Below is a small trained network, with its code and all its weights. Each question gives an input and a target symbol and asks what happens when units are switched off, that is, made to give their printed mean instead of their output.

import numpy as np


def w(rows, s, z=0):
    codes = np.array(rows[::2]) - 128.0
    scale = np.full(codes.shape[1], s)
    scale[-1] = z or s
    return codes * scale


def norm(h):
    return h / np.sqrt((h * h).mean(-1, keepdims=True) + 1e-5)


def f(y):
    return np.maximum(y, 0)


def softmax(a):
    e = np.exp(a - a.max(-1, keepdims=True))
    return e / e.sum(-1, keepdims=True)


def log_softmax(a):
    a = a - a.max(-1, keepdims=True)
    return a - np.log(np.exp(a).sum(-1, keepdims=True))


def net(x, mask):
    ids = ['αδεηθλμξπστφψω'.index(c) for c in x.split()]
    T = len(ids)
    res = E[ids] + P[:T]
    u = 0
    for l in range(2):
        q, k, v = (norm(res) @ M[l].T for M in (Q, K, V))
        z = softmax(np.where(np.tri(T) > 0, q @ k.T / 4**0.5, -1e9)) @ v
        res = res + np.where(mask[u], z, O[l][:, -1]) @ O[l][:, :-1]
        u += 1
        y = f(norm(res) @ A[l][:, :-1].T + A[l][:, -1])
        res = res + np.where(mask[u : u + 4], y, B[l][:, -1]) @ B[l][:, :-1]
        u += 4
    return log_softmax(norm(res)[-1] @ U[:, :-1].T + U[:, -1])


Q, K, V, O, A, B = {}, {}, {}, {}, {}, {}
E = w([
[195,176,214],'α',
[80,30,82],'δ',
[184,175,131],'ε',
[241,133,123],'η',
[91,253,102],'θ',
[120,114,102],'λ',
[170,177,164],'μ',
[149,111,102],'ξ',
[109,102,223],'π',
[162,197,143],'σ',
[194,125,89],'τ',
[102,140,179],'φ',
[182,97,58],'ψ',
[80,79,177],'ω',
],0.021)
P = w([
[136,255,137],'0',
[197,104,191],'1',
[245,110,144],'2',
[175,61,135],'3',
[183,51,89],'4',
[239,133,167],'5',
[231,140,160],'6',
],0.0059)
Q[0] = w([
[35,11,102],'L0H1',
[205,165,31],'L0H1',
[135,128,75],'L0H1',
[183,175,120],'L0H1',
],0.012)
K[0] = w([
[116,39,232],'L0H1',
[12,251,124],'L0H1',
[43,171,142],'L0H1',
[113,189,82],'L0H1',
],0.012)
V[0] = w([
[255,41,218],'L0H1',
[81,86,168],'L0H1',
[124,134,206],'L0H1',
[21,132,163],'L0H1',
],0.0094)
O[0] = w([
[217,110,162,219],'L0H1',
[254,214,85,36],'L0H1',
[118,156,249,141],'L0H1',
[201,234,132,3],'L0H1',
],0.0088,0.0037)
A[0] = w([
[242,132,145,7],'L0N1',
[223,89,119,78],'L0N2',
[35,201,31,170],'L0N3',
[201,217,8,74],'L0N4',
],0.012,0.0014)
B[0] = w([
[102,65,52,254],'L0N1',
[79,127,188,251],'L0N2',
[120,225,189,191],'L0N3',
[121,147,250,183],'L0N4',
],0.018,0.0058)
Q[1] = w([
[137,134,126],'L1H1',
[132,143,41],'L1H1',
[254,208,4],'L1H1',
[152,137,144],'L1H1',
],0.025)
K[1] = w([
[126,128,128],'L1H1',
[158,88,161],'L1H1',
[127,3,205],'L1H1',
[114,120,129],'L1H1',
],0.032)
V[1] = w([
[191,153,40],'L1H1',
[5,128,87],'L1H1',
[139,52,179],'L1H1',
[169,27,113],'L1H1',
],0.03)
O[1] = w([
[188,222,157,1],'L1H1',
[5,161,109,209],'L1H1',
[126,55,167,131],'L1H1',
[145,109,216,35],'L1H1',
],0.03,0.02)
A[1] = w([
[255,48,16,2],'L1N1',
[3,216,219,147],'L1N2',
[155,45,21,158],'L1N3',
[112,192,142,102],'L1N4',
],0.02,0.007)
B[1] = w([
[129,239,251,197],'L1N1',
[190,210,179,225],'L1N2',
[185,102,81,252],'L1N3',
[132,147,143,137],'L1N4',
],0.033,0.015)
U = w([
[169,88,155,254],'α',
[168,74,117,119],'δ',
[210,213,164,180],'ε',
[105,90,175,224],'η',
[109,214,124,81],'θ',
[191,122,159,237],'λ',
[224,196,82,9],'μ',
[143,141,96,106],'ξ',
[88,121,204,201],'π',
[6,140,156,50],'σ',
[105,216,202,134],'τ',
[105,44,99,63],'φ',
[133,156,132,82],'ψ',
[146,104,86,71],'ω',
],0.023,0.0051)

Each question gives the input, a string of symbols that net reads in full, and the target symbol t.
The units are the heads (4 rows each of Q, K, V and O) and the neurons (one row each of A and B). Each row of codes is followed by its name. A weight is (code - 128) times the scale printed after its matrix; where a second scale follows, it is the last column's (O, A, B and U).
mask holds one flag per unit, layer by layer, with each layer's heads first. A switched-off unit (its flag False) gives its mean, the last column of its rows in O or B, instead of its output. The means were averaged over made-up inputs and are rounded, as every weight is.
A unit's drop is (log p(t) with every unit on - log p(t) with that unit switched off) / (log p(t) with every unit on - log p(t) with every unit switched off).
The circuit of an input: a set's keep is (log p(t) with only the set's units on - log p(t) with every unit switched off) / (log p(t) with every unit on - log p(t) with every unit switched off). Starting from all 10 units, units are removed one at a time, each time the one whose removal leaves the highest keep (on an exact tie, the one counted first), for as long as the keep stays at least 0.8.
circuit, biggest first: the units of the circuit, biggest drop first
unit that matters most: the unit with the biggest drop
top k neurons: the k neurons with the biggest drops, biggest first
k most important neurons of layer l: the k neurons of layer l with the biggest drops, biggest first
input ω ξ ε, target ε: circuit, biggest first	(L0H1, L1H1)
input φ λ ε, target μ: 2 most important neurons of layer 0	(L0N2, L0N1)
input ω ω τ, target ε: circuit, biggest first	(L0H1, L1H1, L1N1)
input φ α η ω ψ, target μ: circuit, biggest first	(L1H1, L0H1, L0N2)
input ω φ ξ λ, target ε: unit that matters most	L0H1
input φ τ ε σ ξ, target μ: top 3 neurons	(L0N2, L0N1, L1N1)
input τ ψ ψ ξ ω, target π: circuit, biggest first	(L1H1, L0H1)
input π ξ η η ψ ξ, target λ: circuit, biggest first	(L1H1, L0H1)
input ψ τ α δ θ, target θ: circuit, biggest first	(L1H1, L0N3)
input λ ξ η φ σ ψ, target θ: top 3 neurons	(L0N4, L0N3, L0N2)
input ε μ ω ξ ω, target φ: 2 most important neurons of layer 0	(L0N1, L0N3)
input ω φ ξ ξ τ λ, target ε: 2 most important neurons of layer 0	(L0N4, L0N2)
input φ ε ω σ τ ξ ω, target μ: circuit, biggest first	(L0H1, L1H1, L0N2)
input φ φ τ, target μ: circuit, biggest first	(L0H1, L1H1, L0N4, L0N1)
input ω τ φ μ ψ, target ε: top 2 neurons	(L0N4, L1N1)
input ω ω α ψ ξ, target ε: 2 most important neurons of layer 0	(L0N4, L0N2)
input ω ω φ, target ε: top neuron	(L1N1)
input π π σ ε ε, target λ: circuit, biggest first	(L1H1, L1N1)
input φ λ ξ ξ α, target μ: circuit, biggest first	(L0H1, L1H1, L0N2)
input ω ξ ξ τ τ η τ, target ε: top 2 neurons	(L1N1, L0N2)
input λ π ξ φ λ ψ μ, target θ: circuit, biggest first	(L0H1, L1H1, L0N3, L0N2)
input ψ ω α τ ω, target τ: circuit, biggest first	(L0H1, L1H1, L1N2)
input φ ψ ξ ε δ ω σ, target μ: top 3 neurons	(L0N2, L0N1, L1N1)
input ε θ ε, target θ: top 3 neurons	(L0N4, L1N3, L0N3)
input φ ξ π ω ψ ξ, target μ: circuit, biggest first	(L0H1, L1H1)
input ε ψ ξ τ φ τ η, target φ: unit that matters most	L0N1
